What each symbol does to the states:
*: Z234->Z224, Z854->Z615, Z710->Z346, Z127->Z822, Z468->Z755, Z235->Z459, Z628->Z729, Z115->Z77, Z550->Z468, Z258->Z657, Z774->Z373, Z901->Z48, Z398->Z98, Z789->Z157, Z238->Z240, Z443->Z122, Z826->Z605, Z824->Z279, Z542->Z770, Z664->Z458, Z605->Z492, Z532->Z826, Z464->Z597, Z615->Z989, Z130->Z235, Z927->Z891, Z744->Z485, Z279->Z577, Z770->Z901, Z889->Z710, Z368->Z656, Z48->Z234, Z597->Z789, Z819->Z418, Z577->Z641, Z667->Z774, Z729->Z637, Z540->Z532, Z891->Z321, Z760->Z819, Z91->Z443, Z403->Z127, Z641->Z744, Z240->Z83, Z572->Z542, Z410->Z368, Z417->Z47, Z459->Z939, Z346->Z250, Z764->Z398, Z395->Z91, Z458->Z258, Z224->Z979, Z755->Z824, Z47->Z954, Z954->Z911, Z28->Z830, Z717->Z28, Z441->Z854, Z290->Z664, Z98->Z410, Z656->Z550, Z637->Z889, Z485->Z110, Z250->Z572, Z418->Z441, Z989->Z395, Z321->Z464, Z122->Z628, Z822->Z130, Z830->Z403, Z911->Z290, Z157->Z417, Z979->Z667, Z77->Z760, Z939->Z764, Z657->Z115, Z492->Z238, Z83->Z927, Z373->Z717, Z110->Z540
!: Z234->Z764, Z854->Z770, Z710->Z830, Z127->Z279, Z468->Z83, Z235->Z744, Z628->Z774, Z115->Z889, Z550->Z240, Z258->Z729, Z774->Z368, Z901->Z459, Z398->Z532, Z789->Z441, Z238->Z458, Z443->Z979, Z826->Z911, Z824->Z891, Z542->Z130, Z664->Z122, Z605->Z290, Z532->Z954, Z464->Z819, Z615->Z901, Z130->Z641, Z927->Z115, Z744->Z789, Z279->Z321, Z770->Z235, Z889->Z28, Z368->Z492, Z48->Z939, Z597->Z418, Z819->Z250, Z577->Z464, Z667->Z410, Z729->Z373, Z540->Z47, Z891->Z77, Z760->Z346, Z91->Z224, Z403->Z824, Z641->Z597, Z240->Z258, Z572->Z822, Z410->Z605, Z417->Z615, Z459->Z485, Z346->Z403, Z764->Z540, Z395->Z234, Z458->Z628, Z224->Z398, Z755->Z927, Z47->Z989, Z954->Z395, Z28->Z468, Z717->Z550, Z441->Z542, Z290->Z443, Z98->Z826, Z656->Z238, Z637->Z717, Z485->Z157, Z250->Z127, Z418->Z572, Z989->Z48, Z321->Z760, Z122->Z667, Z822->Z577, Z830->Z755, Z911->Z91, Z157->Z854, Z979->Z98, Z77->Z710, Z939->Z110, Z657->Z637, Z492->Z664, Z83->Z657, Z373->Z656, Z110->Z417
$: Z234->Z826, Z854->Z939, Z710->Z279, Z127->Z597, Z468->Z77, Z235->Z417, Z628->Z550, Z115->Z403, Z550->Z115, Z258->Z28, Z774->Z240, Z901->Z540, Z398->Z290, Z789->Z901, Z238->Z637, Z443->Z368, Z826->Z122, Z824->Z819, Z542->Z485, Z664->Z373, Z605->Z628, Z532->Z443, Z464->Z542, Z615->Z764, Z130->Z157, Z927->Z346, Z744->Z615, Z279->Z418, Z770->Z110, Z889->Z824, Z368->Z258, Z48->Z532, Z597->Z770, Z819->Z130, Z577->Z441, Z667->Z238, Z729->Z468, Z540->Z91, Z891->Z250, Z760->Z822, Z91->Z410, Z403->Z464, Z641->Z854, Z240->Z889, Z572->Z744, Z410->Z458, Z417->Z234, Z459->Z47, Z346->Z577, Z764->Z911, Z395->Z98, Z458->Z717, Z224->Z605, Z755->Z760, Z47->Z224, Z954->Z979, Z28->Z891, Z717->Z927, Z441->Z459, Z290->Z774, Z98->Z664, Z656->Z657, Z637->Z755, Z485->Z989, Z250->Z641, Z418->Z235, Z989->Z398, Z321->Z572, Z122->Z656, Z822->Z789, Z830->Z321, Z911->Z667, Z157->Z48, Z979->Z492, Z77->Z127, Z939->Z954, Z657->Z830, Z492->Z729, Z83->Z710, Z373->Z83, Z110->Z395
&: Z234->Z47, Z854->Z744, Z710->Z927, Z127->Z760, Z468->Z637, Z235->Z441, Z628->Z492, Z115->Z468, Z550->Z729, Z258->Z656, Z774->Z664, Z901->Z157, Z398->Z395, Z789->Z130, Z238->Z774, Z443->Z826, Z826->Z224, Z824->Z710, Z542->Z597, Z664->Z410, Z605->Z979, Z532->Z234, Z464->Z127, Z615->Z485, Z130->Z418, Z927->Z28, Z744->Z542, Z279->Z346, Z770->Z789, Z889->Z83, Z368->Z122, Z48->Z417, Z597->Z822, Z819->Z279, Z577->Z250, Z667->Z290, Z729->Z238, Z540->Z48, Z891->Z830, Z760->Z824, Z91->Z532, Z403->Z77, Z641->Z572, Z240->Z373, Z572->Z464, Z410->Z443, Z417->Z459, Z459->Z854, Z346->Z891, Z764->Z989, Z395->Z540, Z458->Z368, Z224->Z954, Z755->Z889, Z47->Z939, Z954->Z764, Z28->Z657, Z717->Z258, Z441->Z641, Z290->Z98, Z98->Z91, Z656->Z628, Z637->Z240, Z485->Z770, Z250->Z321, Z418->Z577, Z989->Z110, Z321->Z403, Z122->Z605, Z822->Z819, Z830->Z115, Z911->Z398, Z157->Z235, Z979->Z911, Z77->Z755, Z939->Z615, Z657->Z550, Z492->Z667, Z83->Z717, Z373->Z458, Z110->Z901
%: Z234->Z395, Z854->Z157, Z710->Z77, Z127->Z250, Z468->Z28, Z235->Z770, Z628->Z458, Z115->Z927, Z550->Z717, Z258->Z240, Z774->Z628, Z901->Z615, Z398->Z224, Z789->Z744, Z238->Z656, Z443->Z290, Z826->Z98, Z824->Z403, Z542->Z441, Z664->Z492, Z605->Z410, Z532->Z398, Z464->Z577, Z615->Z417, Z130->Z542, Z927->Z755, Z744->Z235, Z279->Z127, Z770->Z854, Z889->Z115, Z368->Z774, Z48->Z989, Z597->Z641, Z819->Z464, Z577->Z822, Z667->Z122, Z729->Z258, Z540->Z764, Z891->Z824, Z760->Z321, Z91->Z911, Z403->Z346, Z641->Z130, Z240->Z550, Z572->Z418, Z410->Z667, Z417->Z110, Z459->Z901, Z346->Z760, Z764->Z234, Z395->Z954, Z458->Z238, Z224->Z91, Z755->Z830, Z47->Z540, Z954->Z532, Z28->Z889, Z717->Z637, Z441->Z789, Z290->Z605, Z98->Z979, Z656->Z373, Z637->Z657, Z485->Z459, Z250->Z819, Z418->Z597, Z989->Z47, Z321->Z279, Z122->Z664, Z822->Z572, Z830->Z710, Z911->Z826, Z157->Z485, Z979->Z443, Z77->Z891, Z939->Z48, Z657->Z83, Z492->Z368, Z83->Z468, Z373->Z729, Z110->Z939

In the rows, 64 means zero.

The rows follow the links: the fewer symbols apart two states are, the more alike their rows tend to be.

Rows of some states; one shown again gets a slightly different row:
Z250 [ 101   17   57   94   80   62   55   33   66   71  101   14   86   35   61  125   79   94   34   62   72   57   57   71   64   83   25   29   65   63   54  110  101   83   59  102   52   60   73   73   51   62   60   65   78   76   75  100   51   82   57   93   68   71   72   84   88   63   66   53   55   87   97]
Z373 [  85  104  106   21   60   37   83   81   91   38   55   90   52   54   58   40   37   62   62   86   47   73   31   46   31   55   78   85   68   60  101   52   58   34   79   61   60   82   27   73   82   70   68   48   24   54   61   43   58   36  110   79   73   43   37   21   90   28   67   90   83   39   42]
Z989 [   7   64   26   78   54   91   51   74   33   82   37   83   56   99   71   31   78   37   93   43   72   60  102   76   97   54   86   74   58   65   35   33   35   75   51   30   77   50   94   45   56   57   61   78   89   63   56   49   81   73   21   22   51   79   84   89   14  100   56   45   51   69   56]
Z615 [  18   44   19   94   58   94   46   62   33   87   50   62   66   90   72   53   84   47   80   38   78   57  103   79  101   61   70   59   59   67   28   51   49   87   49   43   74   46  101   47   49   56   60   80   99   68   60   65   78   84   14   30   52   83   90  100   21  105   57   39   45   79   70]
Z542 [  61   14   28  108   72   83   46   39   42   85   85   25   81   59   67  105   90   76   52   44   80   54   84   79   89   76   38   34   60   67   31   91   80   95   49   79   61   48   97   59   44   58   61   76   98   75   69   93   65   93   26   63   59   82   88  104   53   91   61   39   46   92   93]
Z83 [ 113   76  107   37   70   36   80   61   94   41   80   59   66   33   56   79   44   83   41   87   50   69   24   50   27   68   52   64   70   61   97   81   82   43   78   88   52   80   29   81   76   70   67   46   30   60   68   67   48   47  111  100   76   45   38   30  108   24   70   85   80   51   61]
Z979 [  24  109   70   33   48   66   71   95   61   56   25  112   41   93   65    1   48   33   93   65   55   70   71   57   65   46  103   98   64   63   73   17   26   45   67   24   74   68   56   53   76   65   65   63   51   51   53   27   75   46   68   34   59   58   55   44   37   66   62   74   71   42   31]
Z279 [ 108   20   63   90   79   59   58   35   69   67  103   15   85   31   61  126   75   95   31   65   71   58   51   67   57   81   23   30   65   65   58  111  103   79   62  104   52   61   67   76   53   64   62   63   72   74   76  100   49   81   66   96   69   67   69   78   95   57   67   57   58   83   96]
Z597 [  74   12   35  105   74   77   48   35   50   83   92   20   83   50   65  114   87   83   46   49   78   54   78   78   83   79   32   30   61   67   37   98   89   92   52   88   58   50   90   63   45   59   60   74   94   77   72   97   60   90   35   71   61   79   85   99   63   84   63   42   47   91   96]
Z443 [  27  111   72   31   49   63   73   94   62   55   25  113   41   91   65    1   47   34   92   67   54   69   69   55   63   44  101   99   62   63   75   17   27   43   68   24   74   69   52   54   78   65   66   62   48   52   53   26   76   45   70   37   61   56   54   43   41   62   62   77   72   41   30]
Z764 [   7   77   34   68   50   87   55   82   37   77   31   93   51  101   70   17   71   33   95   46   69   61   97   72   92   51   93   82   59   64   41   25   30   70   56   24   78   52   87   44   60   58   62   75   81   57   53   42   82   67   29   22   52   74   78   79   15   94   58   52   55   61   48]
Z458 [  72  110  102   19   57   43   83   85   86   40   47   98   48   64   60   27   37   55   70   85   47   73   37   46   35   53   85   90   68   60   97   41   49   33   78   54   63   80   29   68   85   70   68   49   26   52   57   37   63   35  105   69   71   44   38   22   79   34   66   90   83   37   36]
Z657 [ 111   81  109   35   70   34   80   63   96   41   78   62   64   36   57   74   43   81   44   88   50   70   23   49   27   67   55   66   69   60   98   79   79   41   79   86   53   80   26   81   78   72   69   47   29   60   68   64   49   46  112   97   76   44   37   27  109   23   71   87   80   48   59]
Z368 [  59  113   96   21   54   47   81   89   80   44   39  106   44   71   61   18   37   48   77   80   48   71   45   49   42   50   91   95   67   60   93   33   42   34   78   43   66   79   35   65   84   70   68   52   30   50   55   31   66   36   96   59   67   47   42   25   68   41   66   87   80   36   31]
Z403 [ 116   31   77   77   78   51   63   37   80   60  104   20   83   27   60  122   67   97   30   72   65   61   41   62   47   80   26   35   66   63   69  110  102   71   67  105   48   66   55   79   59   65   64   57   61   74   76   95   47   72   79  102   72   60   60   65  103   46   68   65   64   76   91]
Z77 [ 120   40   86   68   77   44   69   41   85   54  100   27   79   26   58  116   62   96   29   77   62   64   33   59   39   78   30   40   67   64   78  106  101   63   70  106   50   71   47   81   63   67   64   54   53   69   74   91   45   66   89  106   74   54   53   55  108   38   68   70   68   71   84]

Each walk starts at a row. The symbols on each line, taken left to right, move it on to the next state.
Answer with the state's row; about right is enough.
---
[  17  103   60   41   49   72   69   92   53   62   23  111   43   97   67    2   54   29   97   58   59   67   80   62   73   46  102   95   61   63   64   17   25   50   63   22   76   64   65   50   72   64   64   66   58   53   52   29   79   49   56   28   56   63   63   53   29   75   60   68   67   46   32]
* & & % % $
[  45  115   89   22   51   52   78   93   75   47   33  109   43   79   62   10   41   42   84   76   50   72   54   50   49   47   97   98   65   60   87   25   34   36   74   35   69   76   41   60   81   67   68   56   37   52   53   28   70   37   88   51   64   50   45   31   58   47   64   84   78   36   29]
$ * % & !
[  90  102  108   22   63   37   83   78   93   39   58   85   55   52   58   45   37   66   59   86   47   74   30   45   29   56   73   82   68   60  101   55   60   34   79   66   59   82   25   74   83   71   69   48   25   54   62   47   55   36  111   81   73   44   35   21   93   27   67   90   83   40   43]
---
[   7   85   39   61   50   83   59   85   41   74   28  100   48  101   69   13   66   31   97   50   65   64   94   68   88   49   96   85   59   65   48   21   27   65   57   21   79   56   82   46   63   60   63   73   76   59   54   36   81   64   35   21   53   72   75   73   17   90   58   57   57   57   42]
% * ! ! %
[  14  100   55   43   48   74   65   90   50   64   25  110   44   98   67    3   56   31   98   58   59   66   81   62   76   46  103   94   62   64   62   16   25   53   62   21   76   63   67   48   71   62   64   68   61   54   52   30   80   52   53   27   55   64   64   57   27   77   60   66   65   47   33]
! $ % * %
[  63  112   98   19   55   45   82   88   83   43   41  104   45   69   60   20   37   50   75   82   46   73   44   48   40   51   90   95   67   61   94   35   43   33   78   47   64   80   34   67   84   70   68   51   29   52   57   34   63   36   98   62   69   46   40   24   73   36   66   87   81   35   32]
---
[   6   69   29   74   53   90   52   75   34   81   35   86   54   99   71   27   74   35   93   44   71   60  101   74   96   53   88   76   58   65   38   30   34   74   52   28   78   50   91   46   56   58   60   76   87   62   55   47   81   71   23   23   51   77   82   86   15   99   58   48   52   67   53]
* ! % & & * $
[  20  108   64   35   48   68   70   93   58   58   25  113   42   94   67    1   51   31   94   63   57   68   75   58   68   45  102   97   63   62   69   16   25   46   67   23   75   67   59   52   74   64   65   64   53   52   51   27   78   48   63   33   58   60   58   49   34   68   61   72   70   42   31]
! $ % * %
[  76  108  104   21   58   40   83   83   88   39   50   96   49   61   59   31   36   58   66   85   47   73   35   46   33   53   84   90   68   60   99   45   53   32   79   56   62   81   29   69   83   71   68   48   26   52   58   39   60   36  106   72   70   43   37   21   82   32   67   90   83   37   37]
---
[   7   73   31   71   51   88   53   78   36   78   33   89   52  101   70   22   72   34   94   44   70   62   99   71   94   53   89   79   59   66   40   28   32   71   54   27   78   53   89   44   59   58   61   77   83   60   54   44   81   69   26   22   51   77   80   82   15   98   56   49   53   64   49]
! % ! $ & * &
[  10   95   49   49   48   78   63   89   46   68   26  106   44  100   68    6   61   30   97   54   63   65   87   65   82   47  100   91   62   64   56   18   24   57   59   21   78   60   72   47   68   61   64   70   68   56   52   32   80   57   46   25   53   68   68   63   22   84   58   61   62   51   37]
% & & $ ! $ !
[  33  113   79   28   49   60   75   94   68   52   29  113   41   87   64    4   45   36   90   69   53   71   64   54   56   46  101   99   63   63   81   20   30   40   71   29   72   72   48   56   79   66   66   60   42   51   52   26   73   40   77   42   61   53   50   38   47   57   63   78   74   38   28]
---
[  15   49   19   90   57   92   47   65   33   87   48   68   62   93   71   49   83   46   83   40   76   57  104   78   99   60   74   62   57   67   29   47   45   84   49   39   75   47  100   47   50   57   60   80   97   66   59   61   78   82   15   29   50   83   89   98   19  105   58   40   47   77   68]
& & % &
[  44   22   21  107   68   88   45   46   37   88   73   35   76   70   69   89   91   66   63   40   79   54   96   80   95   71   47   41   58   67   27   78   70   93   48   67   66   45  100   55   44   56   58   80  102   74   66   85   69   91   18   51   55   85   91  107   38  100   60   37   44   89   87]
$ & $ * * $
[  42  115   84   24   51   54   77   94   71   48   31  111   42   82   64    8   41   40   86   74   51   71   57   52   52   46   99   98   66   60   85   23   34   37   72   32   71   74   43   60   81   66   66   56   38   50   55   27   70   39   85   47   64   52   47   32   53   51   64   81   78   37   29]
---
[  98   15   53   97   78   65   54   33   63   72  101   14   85   37   63  125   80   93   36   59   73   57   61   72   66   82   24   29   64   65   51  109   99   84   57  101   53   57   75   73   50   62   61   66   80   76   75  101   52   85   54   90   67   70   73   87   86   67   65   50   54   89   98]
! ! $ $ ! &
[  56   16   26  108   71   85   45   41   41   86   82   27   79   63   67  102   91   74   55   43   80   55   88   81   90   74   40   35   59   69   30   88   78   95   49   76   63   49   96   59   44   57   59   77   99   76   69   91   65   93   23   60   57   83   88  105   50   93   60   39   45   92   91]
% % $ * ! *
[   6   81   37   64   50   84   56   82   39   75   29   95   50  102   70   16   69   32   97   48   68   62   97   70   91   51   95   84   60   65   46   23   28   66   55   22   77   54   84   45   63   58   63   75   79   59   54   40   82   64   32   21   52   75   76   76   16   92   58   54   56   60   45]
---
[ 102   92  108   27   66   35   82   70   95   38   68   75   58   43   57   60   40   74   50   89   47   72   25   47   27   62   64   75   70   60  101   68   71   36   80   76   56   82   25   77   81   71   68   46   27   56   65   56   52   41  113   91   75   42   36   23  102   24   70   90   82   43   52]
& ! & *
[  93   98  108   23   63   37   83   75   94   39   62   83   55   48   57   51   38   68   57   89   48   73   27   47   27   59   70   80   69   60  101   59   64   34   81   68   58   82   24   76   82   72   68   47   25   54   63   50   53   38  112   85   75   42   36   22   96   25   70   91   83   40   45]
$ & ! & $ % &
[ 115   73  106   42   71   35   78   58   95   43   83   55   68   32   56   86   47   86   39   87   53   69   23   49   28   70   49   59   69   61   96   86   85   45   77   92   51   79   30   82   74   71   67   47   32   61   70   70   46   48  110  102   75   46   40   31  110   25   71   84   78   53   65]
---
[  82   12   41  104   78   74   49   35   54   78   94   16   84   46   65  119   85   87   42   52   76   56   72   75   78   79   29   29   63   67   42  102   93   91   54   94   57   52   86   67   46   60   59   72   90   76   73   98   57   90   40   78   62   76   82   96   71   78   63   44   49   90   98]
$ * * &
[  21   41   18   95   59   93   44   60   30   88   53   58   65   87   70   60   86   50   80   38   78   55  103   80  101   64   67   55   58   66   27   54   51   88   48   47   72   45  100   48   47   56   61   79  100   69   61   66   76   85   13   34   51   83   91  102   23  105   56   38   45   81   73]
$ $ & *
[  19  105   62   37   48   71   70   94   56   61   25  111   42   96   66    2   53   32   95   61   57   68   77   60   71   46  102   95   62   63   67   17   24   48   64   22   76   66   62   51   74   63   64   66   55   52   52   28   79   48   59   31   57   61   61   51   32   71   61   69   69   45   31]
